Below is a small trained network, with its code and all its weights. Each question gives an input and a target symbol and asks what happens when units are switched off, that is, made to give their printed mean instead of their output.

import numpy as np


def w(rows, s, z=0):
    codes = np.array(rows[::2]) - 128.0
    scale = np.full(codes.shape[1], s)
    scale[-1] = z or s
    return codes * scale


def norm(h):
    return h / np.sqrt((h * h).mean(-1, keepdims=True) + 1e-5)


def f(y):
    return np.maximum(y, 0)


def softmax(a):
    e = np.exp(a - a.max(-1, keepdims=True))
    return e / e.sum(-1, keepdims=True)


def log_softmax(a):
    a = a - a.max(-1, keepdims=True)
    return a - np.log(np.exp(a).sum(-1, keepdims=True))


def net(x, mask):
    ids = ['αβγδεζηλμξπστφψω'.index(c) for c in x.split()]
    T = len(ids)
    res = E[ids] + P[:T]
    r = norm(res)
    for j in range(2):
        rows = slice(4 * j, 4 * j + 4)
        q, k, v = (r @ M[0][rows].T for M in (Q, K, V))
        z = softmax(np.where(np.tri(T) > 0, q @ k.T / 4**0.5, -1e9)) @ v
        o = O[0][rows]
        res = res + np.where(mask[j], z, o[:, -1]) @ o[:, :-1]
    y = f(norm(res) @ A[0][:, :-1].T + A[0][:, -1])
    res = res + np.where(mask[2:18], y, B[0][:, -1]) @ B[0][:, :-1]
    return log_softmax(norm(res)[-1] @ U[:, :-1].T + U[:, -1])


Q, K, V, O, A, B = {}, {}, {}, {}, {}, {}
E = w([
[141,131,116],'α',
[141,130,117],'β',
[124,177,44],'γ',
[91,114,166],'δ',
[77,73,146],'ε',
[120,143,206],'ζ',
[133,148,197],'η',
[101,113,171],'λ',
[252,179,72],'μ',
[193,167,73],'ξ',
[93,236,129],'π',
[84,129,104],'σ',
[81,128,102],'τ',
[129,117,111],'φ',
[141,78,125],'ψ',
[149,73,75],'ω',
],0.034)
P = w([
[189,108,85],'0',
[192,93,63],'1',
[175,87,54],'2',
[176,66,31],'3',
[176,51,14],'4',
[163,32,2],'5',
],0.0076)
Q[0] = w([
[128,38,128],'head 0',
[126,166,118],'head 0',
[140,2,59],'head 0',
[126,9,128],'head 0',
[114,88,153],'head 1',
[88,231,187],'head 1',
[155,147,113],'head 1',
[106,103,175],'head 1',
],0.041)
K[0] = w([
[86,40,75],'head 0',
[156,164,142],'head 0',
[119,19,26],'head 0',
[82,32,72],'head 0',
[105,97,173],'head 1',
[128,252,157],'head 1',
[137,106,76],'head 1',
[97,114,185],'head 1',
],0.036)
V[0] = w([
[250,168,135],'head 0',
[96,20,200],'head 0',
[112,124,127],'head 0',
[95,182,77],'head 0',
[134,91,112],'head 1',
[184,117,161],'head 1',
[105,185,150],'head 1',
[129,174,130],'head 1',
],0.017)
O[0] = w([
[236,35,154,146],'head 0',
[158,228,249,156],'head 0',
[118,138,129,124],'head 0',
[73,94,40,101],'head 0',
[111,94,192,207],'head 1',
[206,156,163,139],'head 1',
[139,167,19,1],'head 1',
[147,191,79,53],'head 1',
],0.013,0.0076)
A[0] = w([
[199,77,11,3],'neuron 0',
[243,74,53,145],'neuron 1',
[201,94,109,85],'neuron 2',
[114,138,83,80],'neuron 3',
[174,255,102,60],'neuron 4',
[120,112,145,6],'neuron 5',
[68,174,48,145],'neuron 6',
[100,141,116,20],'neuron 7',
[142,47,49,162],'neuron 8',
[123,103,107,84],'neuron 9',
[112,97,149,11],'neuron 10',
[185,97,65,36],'neuron 11',
[117,90,150,62],'neuron 12',
[149,203,25,67],'neuron 13',
[59,172,90,27],'neuron 14',
[210,101,11,176],'neuron 15',
],0.024,0.0038)
B[0] = w([
[123,193,238,205],'neuron 0',
[181,202,77,254],'neuron 1',
[123,114,102,213],'neuron 2',
[119,111,90,148],'neuron 3',
[207,249,171,172],'neuron 4',
[138,121,117,151],'neuron 5',
[70,37,53,177],'neuron 6',
[140,107,130,135],'neuron 7',
[161,215,136,252],'neuron 8',
[132,135,134,153],'neuron 9',
[143,117,103,183],'neuron 10',
[159,154,187,175],'neuron 11',
[148,115,98,212],'neuron 12',
[2,129,77,166],'neuron 13',
[146,52,80,161],'neuron 14',
[184,205,198,212],'neuron 15',
],0.065,0.0093)
U = w([
[141,122,131,114],'α',
[93,97,93,233],'β',
[51,183,73,127],'γ',
[167,61,200,107],'δ',
[88,96,91,255],'ε',
[149,121,129,95],'ζ',
[209,147,4,18],'η',
[146,123,119,78],'λ',
[127,124,128,112],'μ',
[137,119,130,109],'ξ',
[67,108,182,200],'π',
[145,114,124,96],'σ',
[130,115,147,159],'τ',
[188,49,122,141],'φ',
[131,113,128,128],'ψ',
[145,127,130,108],'ω',
],0.017,0.0066)

Each question gives the input, a string of symbols that net reads in full, and the target symbol t.
The units are the heads (4 rows each of Q, K, V and O) and the neurons (one row each of A and B). Each row of codes is followed by its name. A weight is (code - 128) times the scale printed after its matrix; where a second scale follows, it is the last column's (O, A, B and U).
mask holds one flag per unit, heads first, then neurons. A switched-off unit (its flag False) gives its mean, the last column of its rows in O or B, instead of its output. The means were averaged over made-up inputs and are rounded, as every weight is.
A unit's drop is (log p(t) with every unit on - log p(t) with that unit switched off) / (log p(t) with every unit on - log p(t) with every unit switched off).
The circuit of an input: a set's keep is (log p(t) with only the set's units on - log p(t) with every unit switched off) / (log p(t) with every unit on - log p(t) with every unit switched off). Starting from the 12 units with the biggest drops (on a tie, the unit counted first), units are removed one at a time, each time the one whose removal leaves the highest keep (on an exact tie, the one counted first), for as long as the keep stays at least 0.8.
circuit, biggest first: the units of the circuit, biggest drop first
k most important neurons: the k neurons with the biggest drops, biggest first
heads that matter: for each layer, one digit per head in row order, 1 if its drop is at least 0.15 and else 0, layers parted by /
drop of u: that unit's drop, to one decimal
input α δ ω δ ψ λ, target δ: heads that matter	10
input α π β τ ζ β, target ε: circuit, biggest first	head 0; neuron 6
input ψ α γ ζ π π, target γ: circuit, biggest first	head 1; neuron 13
input α φ λ, target η: heads that matter	10
input π ψ σ, target δ: 3 most important neurons	neuron 1; neuron 8; neuron 13
input ψ λ α, target δ: circuit, biggest first	neuron 1; neuron 8; head 1
input σ μ ω λ β, target φ: circuit, biggest first	head 1; neuron 1; neuron 8; neuron 0
input π α σ β τ α, target ε: circuit, biggest first	head 0; neuron 6
input ξ ω ζ β φ α, target η: circuit, biggest first	neuron 0; neuron 15
input α τ λ ζ ψ τ, target δ: 2 most important neurons	neuron 1; neuron 13
input ζ τ π ω τ, target φ: 4 most important neurons	neuron 1; neuron 8; neuron 13; neuron 0
input ζ ω ξ ω μ σ, target φ: 3 most important neurons	neuron 1; neuron 8; neuron 13
input ζ ψ β ω ω, target η: 4 most important neurons	neuron 0; neuron 15; neuron 4; neuron 11
input π ω α, target φ: 4 most important neurons	neuron 1; neuron 8; neuron 0; neuron 15
input τ β ω α ψ, target φ: 2 most important neurons	neuron 0; neuron 1
input φ ψ ω β π, target γ: 2 most important neurons	neuron 13; neuron 6
input φ δ δ ξ ψ σ, target δ: 4 most important neurons	neuron 1; neuron 13; neuron 8; neuron 6
input ζ ω ξ δ, target φ: most important neuron	neuron 1
input ω η β, target φ: 4 most important neurons	neuron 1; neuron 8; neuron 0; neuron 15
input φ τ τ, target η: most important neuron	neuron 0
input σ ε ω μ γ φ, target η: drop of neuron 1	-0.2
input ζ λ τ γ φ σ, target η: drop of neuron 13	0.2
input η τ φ α, target η: drop of neuron 0	0.5
